Here is a tiny trained network, its code and every weight. The questions are about switching its units off for an input and a target symbol, where a switched-off unit gives its printed mean instead of its output.

import numpy as np


def w(rows, s, z=0):
    codes = np.array(rows[::2]) - 128.0
    scale = np.full(codes.shape[1], s)
    scale[-1] = z or s
    return codes * scale


def f(y):
    return np.maximum(y, 0)


def softmax(a):
    e = np.exp(a - a.max(-1, keepdims=True))
    return e / e.sum(-1, keepdims=True)


def log_softmax(a):
    a = a - a.max(-1, keepdims=True)
    return a - np.log(np.exp(a).sum(-1, keepdims=True))


def net(x, mask):
    ids = ['ΓΘΣΨαβδεζηλμξτφω'.index(c) for c in x.split()]
    T = len(ids)
    res = E[ids] + P[:T]
    u = 0
    for l in range(2):
        r = res
        for j in range(3):
            rows = slice(2 * j, 2 * j + 2)
            q, k, v = (r @ M[l][rows].T for M in (Q, K, V))
            z = softmax(np.where(np.tri(T) > 0, q @ k.T / 2**0.5, -1e9)) @ v
            o = O[l][rows]
            res = res + np.where(mask[u + j], z, o[:, -1]) @ o[:, :-1]
        u += 3
        y = f(res @ A[l][:, :-1].T + A[l][:, -1])
        res = res + np.where(mask[u : u + 8], y, B[l][:, -1]) @ B[l][:, :-1]
        u += 8
    return log_softmax(res[-1] @ U[:, :-1].T + U[:, -1])


Q, K, V, O, A, B = {}, {}, {}, {}, {}, {}
E = w([
[117,127,112,160,112],'Γ',
[100,116,104,119,162],'Θ',
[136,199,142,63,141],'Σ',
[178,154,101,199,174],'Ψ',
[131,126,142,163,67],'α',
[89,152,151,106,131],'β',
[118,96,215,110,95],'δ',
[108,158,123,152,103],'ε',
[119,88,84,157,142],'ζ',
[126,141,123,160,87],'η',
[93,156,70,56,67],'λ',
[110,64,122,177,133],'μ',
[113,162,114,103,148],'ξ',
[183,85,5,79,110],'τ',
[65,69,120,126,84],'φ',
[136,115,71,202,112],'ω',
],0.015)
P = w([
[21,126,151,176,199],'0',
[41,171,102,186,134],'1',
[49,175,109,160,133],'2',
[86,225,95,128,104],'3',
[94,223,89,123,96],'4',
[56,179,85,153,109],'5',
[80,234,80,113,92],'6',
[94,252,87,78,111],'7',
[56,206,107,112,135],'8',
],0.0039)
Q[0] = w([
[158,109,198,88,38],'L0H0',
[191,103,172,18,80],'L0H0',
[148,54,198,130,119],'L0H1',
[75,95,2,159,61],'L0H1',
[200,139,151,158,199],'L0H2',
[113,68,231,194,182],'L0H2',
],0.0086)
K[0] = w([
[77,146,175,49,100],'L0H0',
[59,137,168,45,72],'L0H0',
[182,58,176,125,172],'L0H1',
[10,153,64,59,32],'L0H1',
[104,83,112,184,187],'L0H2',
[78,145,254,166,204],'L0H2',
],0.0084)
V[0] = w([
[2,100,149,110,65],'L0H0',
[96,39,73,231,182],'L0H0',
[177,118,205,220,195],'L0H1',
[105,83,139,104,110],'L0H1',
[189,217,196,104,173],'L0H2',
[193,58,52,25,75],'L0H2',
],0.0079)
O[0] = w([
[77,50,168,116,76,176],'L0H0',
[182,163,81,83,51,222],'L0H0',
[254,103,154,136,71,2],'L0H1',
[74,119,156,121,124,131],'L0H1',
[159,161,168,93,163,40],'L0H2',
[102,41,130,220,222,128],'L0H2',
],0.0095,0.0048)
A[0] = w([
[89,144,114,112,152,128],'L0N0',
[109,141,143,169,132,36],'L0N1',
[94,42,166,122,114,89],'L0N2',
[14,122,180,77,113,255],'L0N3',
[123,161,217,65,66,39],'L0N4',
[84,2,162,85,140,66],'L0N5',
[181,186,116,85,122,85],'L0N6',
[122,142,35,141,205,56],'L0N7',
],0.0086,0.0029)
B[0] = w([
[132,55,69,94,188,171],'L0N0',
[60,73,107,113,211,133],'L0N1',
[135,219,172,146,101,159],'L0N2',
[74,197,58,117,68,251],'L0N3',
[98,230,167,134,137,151],'L0N4',
[201,229,126,216,56,170],'L0N5',
[47,206,60,200,135,150],'L0N6',
[161,174,254,211,153,182],'L0N7',
],0.0062,0.011)
Q[1] = w([
[75,131,73,68,98],'L1H0',
[52,203,47,170,86],'L1H0',
[162,71,142,173,254],'L1H1',
[88,229,89,117,42],'L1H1',
[209,79,174,94,68],'L1H2',
[34,132,116,123,128],'L1H2',
],0.008)
K[1] = w([
[178,158,146,173,138],'L1H0',
[134,255,200,217,65],'L1H0',
[215,60,98,56,226],'L1H1',
[7,64,92,109,17],'L1H1',
[148,22,194,7,82],'L1H2',
[136,150,169,120,195],'L1H2',
],0.0068)
V[1] = w([
[154,191,240,249,118],'L1H0',
[93,2,88,100,30],'L1H0',
[66,76,24,131,188],'L1H1',
[175,68,109,74,176],'L1H1',
[150,155,25,176,54],'L1H2',
[83,162,168,24,23],'L1H2',
],0.0066)
O[1] = w([
[231,175,219,186,255,174],'L1H0',
[90,82,197,178,16,105],'L1H0',
[74,95,22,146,147,159],'L1H1',
[118,144,92,47,98,4],'L1H1',
[97,68,121,153,88,226],'L1H2',
[21,218,123,181,115,152],'L1H2',
],0.0064,0.016)
A[1] = w([
[151,194,201,77,181,153],'L1N0',
[127,129,217,54,78,59],'L1N1',
[41,53,8,159,16,254],'L1N2',
[219,167,181,90,148,66],'L1N3',
[113,118,35,199,84,20],'L1N4',
[142,78,90,66,84,147],'L1N5',
[134,125,252,135,70,102],'L1N6',
[147,253,68,154,174,159],'L1N7',
],0.0049,0.004)
B[1] = w([
[120,155,33,107,221,147],'L1N0',
[146,138,170,96,201,130],'L1N1',
[176,1,148,17,130,253],'L1N2',
[71,115,79,138,126,137],'L1N3',
[200,150,95,140,146,184],'L1N4',
[235,120,134,85,173,133],'L1N5',
[184,58,196,216,244,146],'L1N6',
[154,193,133,9,37,206],'L1N7',
],0.0054,0.016)
U = w([
[209,121,45,151,63,127],'Γ',
[57,167,166,75,131,10],'Θ',
[193,78,96,85,146,98],'Σ',
[167,88,201,104,114,147],'Ψ',
[97,110,202,213,138,48],'α',
[110,113,141,141,129,36],'β',
[100,100,132,49,155,242],'δ',
[99,117,93,160,134,101],'ε',
[190,45,97,148,226,155],'ζ',
[137,142,162,122,107,124],'η',
[223,198,52,130,159,165],'λ',
[121,153,128,113,97,109],'μ',
[140,181,176,144,194,212],'ξ',
[83,149,100,77,135,31],'τ',
[19,98,2,150,219,145],'φ',
[72,184,108,65,181,1],'ω',
],0.0069,0.0038)

Each question gives the input, a string of symbols that net reads in full, and the target symbol t.
The units are the heads (2 rows each of Q, K, V and O) and the neurons (one row each of A and B). Each row of codes is followed by its name. A weight is (code - 128) times the scale printed after its matrix; where a second scale follows, it is the last column's (O, A, B and U).
mask holds one flag per unit, layer by layer, with each layer's heads first. A switched-off unit (its flag False) gives its mean, the last column of its rows in O or B, instead of its output. The means were averaged over made-up inputs and are rounded, as every weight is.
A unit's drop is (log p(t) with every unit on - log p(t) with that unit switched off) / (log p(t) with every unit on - log p(t) with every unit switched off).
The circuit of an input: a set's keep is (log p(t) with only the set's units on - log p(t) with every unit switched off) / (log p(t) with every unit on - log p(t) with every unit switched off). Starting from the 12 units with the biggest drops (on a tie, the unit counted first), units are removed one at a time, each time the one whose removal leaves the highest keep (on an exact tie, the one counted first), for as long as the keep stays at least 0.8.
units of the circuit, in order: the units of the circuit, biggest drop first
unit that matters most: the unit with the biggest drop
k most important neurons of layer l: the k neurons of layer l with the biggest drops, biggest first
heads that matter: for each layer, one digit per head in row order, 1 if its drop is at least 0.15 and else 0, layers parted by /
input Ψ λ Θ Σ Σ φ, target φ: unit that matters most => L0H1
input ζ ζ ω Θ τ β ζ, target ζ: units of the circuit, in order => [L0H2, L1H2, L0N7]
input ω ξ ζ ω λ δ λ Σ ξ, target φ: units of the circuit, in order => [L0H1, L1H1]
input α δ η η, target ξ: heads that matter => 110 / 110
input Σ μ Σ ω ω Σ α Ψ, target λ: heads that matter => 101 / 100
input λ Σ α δ β ε λ Θ τ, target ζ: units of the circuit, in order => [L0H2, L0N7]
input α β Θ τ τ ζ Θ, target ζ: units of the circuit, in order => [L0H2, L1H2, L0N7]
input Γ α ε λ τ Θ φ φ ζ, target ζ: heads that matter => 011 / 001
input ω ω Ψ α λ Ψ, target λ: units of the circuit, in order => [L0H0, L1H0, L0N7]
input μ μ ω τ μ τ τ Θ, target ζ: units of the circuit, in order => [L0H2, L1H2]
input Ψ Ψ λ, target φ: heads that matter => 010 / 000
input Ψ ω ω, target λ: units of the circuit, in order => [L1H0, L0H0, L0H2]
input ω ω ω η ω ω, target Γ: units of the circuit, in order => [L0H0, L0H1, L0H2]
input φ ξ Γ Γ Θ Γ Γ δ, target α: 4 most important neurons of layer 0 => [L0N5, L0N2, L0N3, L0N7]
input ζ λ Σ δ, target ξ: units of the circuit, in order => [L0H0, L1H0, L0N5, L0N2]
input ω α η ω φ τ φ Γ, target ζ: units of the circuit, in order => [L0H2, L1H2, L0N7, L0N5]
input ξ Ψ Ψ μ μ Γ Σ, target λ: most important neuron of layer 0 => [L0N6]
input δ β λ ξ, target φ: units of the circuit, in order => [L0H1, L1H1]
input Θ Ψ Θ α, target λ: heads that matter => 100 / 100
input δ Ψ ξ δ ε ω μ Γ ω, target ξ: unit that matters most => L1H1
input ξ λ Θ Ψ Σ α ω μ Σ, target λ: 2 most important neurons of layer 1 => [L1N7, L1N2]
input φ λ ε Ψ τ Γ ξ λ, target α: heads that matter => 101 / 110
input ω α ε Γ β δ Θ Γ Σ, target ξ: 2 most important neurons of layer 1 => [L1N2, L1N6]
input ω β Σ Θ τ μ β, target ζ: heads that matter => 101 / 001
input Σ τ ω, target ζ: 3 most important neurons of layer 0 => [L0N5, L0N7, L0N3]
input β φ ε ω ζ δ ω φ Σ, target ξ: 3 most important neurons of layer 0 => [L0N5, L0N4, L0N2]
input η δ μ λ ζ, target φ: unit that matters most => L0H1
